Below are the code and all the weights of a small trained network. Each question names an input and a class and asks about switching units off, where a switched-off unit gives its printed mean instead of its output.

import numpy as np


def w(rows, s, z=0):
    codes = np.array(rows[::2]) - 128.0
    scale = np.full(codes.shape[1], s)
    scale[-1] = z or s
    return codes * scale


def f(y):
    return np.maximum(y, 0)


def log_softmax(a):
    a = a - a.max(-1, keepdims=True)
    return a - np.log(np.exp(a).sum(-1, keepdims=True))


def net(x, mask):
    res = np.array(x, float).reshape(1, 3) / 4 @ E
    y = f(res @ A[0][:, :-1].T + A[0][:, -1])
    res = res + np.where(mask, y, B[0][:, -1]) @ B[0][:, :-1]
    return log_softmax(res[-1] @ U[:, :-1].T + U[:, -1])


A, B = {}, {}
E = w([
[76,206,219,225],'x0',
[64,13,192,115],'x1',
[2,159,55,108],'x2',
],0.0063)
A[0] = w([
[91,86,181,133,88],'N1',
[155,93,42,112,82],'N2',
[204,78,227,133,88],'N3',
[140,86,92,97,77],'N4',
[135,107,118,94,97],'N5',
[25,151,81,112,93],'N6',
[122,153,163,153,85],'N7',
[86,47,171,110,72],'N8',
[141,165,123,124,104],'N9',
[71,16,174,128,69],'N10',
[119,147,152,135,178],'N11',
[119,122,133,130,255],'N12',
[98,132,120,119,103],'N13',
[143,73,102,108,129],'N14',
[194,252,54,134,52],'N15',
[74,123,115,115,104],'N16',
[176,231,83,124,134],'N17',
[97,154,189,136,122],'N18',
[64,167,238,157,87],'N19',
[57,6,206,117,131],'N20',
[120,161,147,169,87],'N21',
[77,167,83,109,86],'N22',
[150,32,44,125,71],'N23',
[96,161,160,148,93],'N24',
[150,124,106,105,93],'N25',
[141,92,78,157,96],'N26',
[149,87,102,110,159],'N27',
[226,90,212,132,80],'N28',
[93,206,227,140,98],'N29',
[95,123,95,153,107],'N30',
[228,126,173,146,81],'N31',
[104,167,168,152,82],'N32',
[45,131,78,128,102],'N33',
[50,104,97,129,108],'N34',
[47,144,83,123,82],'N35',
[95,89,151,126,85],'N36',
[109,132,156,185,93],'N37',
[140,88,89,81,76],'N38',
[158,77,92,71,90],'N39',
[161,132,89,120,74],'N40',
],0.013,0.009)
B[0] = w([
[138,172,114,106,161],'N1',
[101,124,119,70,171],'N2',
[161,133,190,109,197],'N3',
[106,128,121,88,153],'N4',
[114,126,123,107,144],'N5',
[161,113,187,115,201],'N6',
[121,136,123,82,149],'N7',
[159,181,103,124,168],'N8',
[136,146,117,126,143],'N9',
[170,197,97,124,186],'N10',
[109,95,119,154,185],'N11',
[106,32,108,254,254],'N12',
[133,131,145,122,141],'N13',
[111,105,112,111,172],'N14',
[176,218,90,129,202],'N15',
[142,131,157,123,159],'N16',
[186,161,86,154,215],'N17',
[110,110,111,109,177],'N18',
[92,115,102,60,211],'N19',
[187,180,77,170,231],'N20',
[119,138,119,82,154],'N21',
[159,140,170,116,169],'N22',
[97,117,111,67,179],'N23',
[115,116,120,95,161],'N24',
[124,138,126,106,142],'N25',
[119,131,127,106,139],'N26',
[96,101,118,130,183],'N27',
[153,117,196,118,196],'N28',
[83,111,109,79,205],'N29',
[139,123,146,123,149],'N30',
[157,129,188,111,182],'N31',
[113,124,119,86,160],'N32',
[145,120,179,123,188],'N33',
[150,132,169,128,179],'N34',
[151,125,177,109,179],'N35',
[142,163,126,121,146],'N36',
[107,128,119,91,160],'N37',
[100,124,123,82,160],'N38',
[87,117,119,86,177],'N39',
[129,147,125,103,141],'N40',
],0.061,0.0091)
U = w([
[173,215,98,132,200],'0',
[166,128,253,102,104],'1',
[85,118,108,53,25],'2',
[109,92,127,206,255],'3',
[71,199,171,160,62],'4',
],0.011,0.0047)

Each question gives the input, the list of numbers given to net, and the class t.
The units are the neurons (one row each of A and B). Each row of codes is followed by its name. A weight is (code - 128) times the scale printed after its matrix; where a second scale follows, it is the last column's (A, B and U).
mask holds one flag per neuron, in row order. A switched-off neuron (its flag False) gives its mean, the last column of its row in B, instead of its output. The means were averaged over made-up inputs and are rounded, as every weight is.
A unit's drop is (log p(t) with every unit on - log p(t) with that unit switched off) / (log p(t) with every unit on - log p(t) with every unit switched off).
The circuit of an input: a set's keep is (log p(t) with only the set's units on - log p(t) with every unit switched off) / (log p(t) with every unit on - log p(t) with every unit switched off). Starting from the 12 units with the biggest drops (on a tie, the unit counted first), units are removed one at a time, each time the one whose removal leaves the highest keep (on an exact tie, the one counted first), for as long as the keep stays at least 0.8.
units of the circuit, in order: the units of the circuit, biggest drop first
unit that matters most: the unit with the biggest drop
k most important neurons: the k neurons with the biggest drops, biggest first
drop when u is switched off: that unit's drop, to one decimal
input [-5,5,6], class 1: units of the circuit, in order -> N6
input [-6,6,-3], class 0: 2 most important neurons -> N20, N10
input [8,7,1], class 2: 3 most important neurons -> N19, N29, N15
input [8,-4,7], class 2: 4 most important neurons -> N29, N19, N28, N3
input [-7,-1,7], class 1: 2 most important neurons -> N6, N33
input [-5,-2,5], class 1: 3 most important neurons -> N19, N6, N29
input [6,6,-2], class 0: 2 most important neurons -> N20, N10
input [-4,-4,5], class 1: 3 most important neurons -> N20, N6, N10
input [8,7,5], class 2: 4 most important neurons -> N19, N29, N15, N17
input [6,4,-5], class 2: 3 most important neurons -> N19, N29, N6
input [-4,3,-1], class 2: 3 most important neurons -> N23, N15, N17
input [3,-3,4], class 1: 3 most important neurons -> N20, N6, N22
input [2,7,6], class 0: drop when N20 is switched off -> 3.8
input [7,-5,4], class 2: unit that matters most -> N29
input [6,8,1], class 0: drop when N20 is switched off -> 1.6
input [-5,6,-3], class 0: drop when N20 is switched off -> 2.0
input [2,8,-7], class 0: drop when N20 is switched off -> 2.7
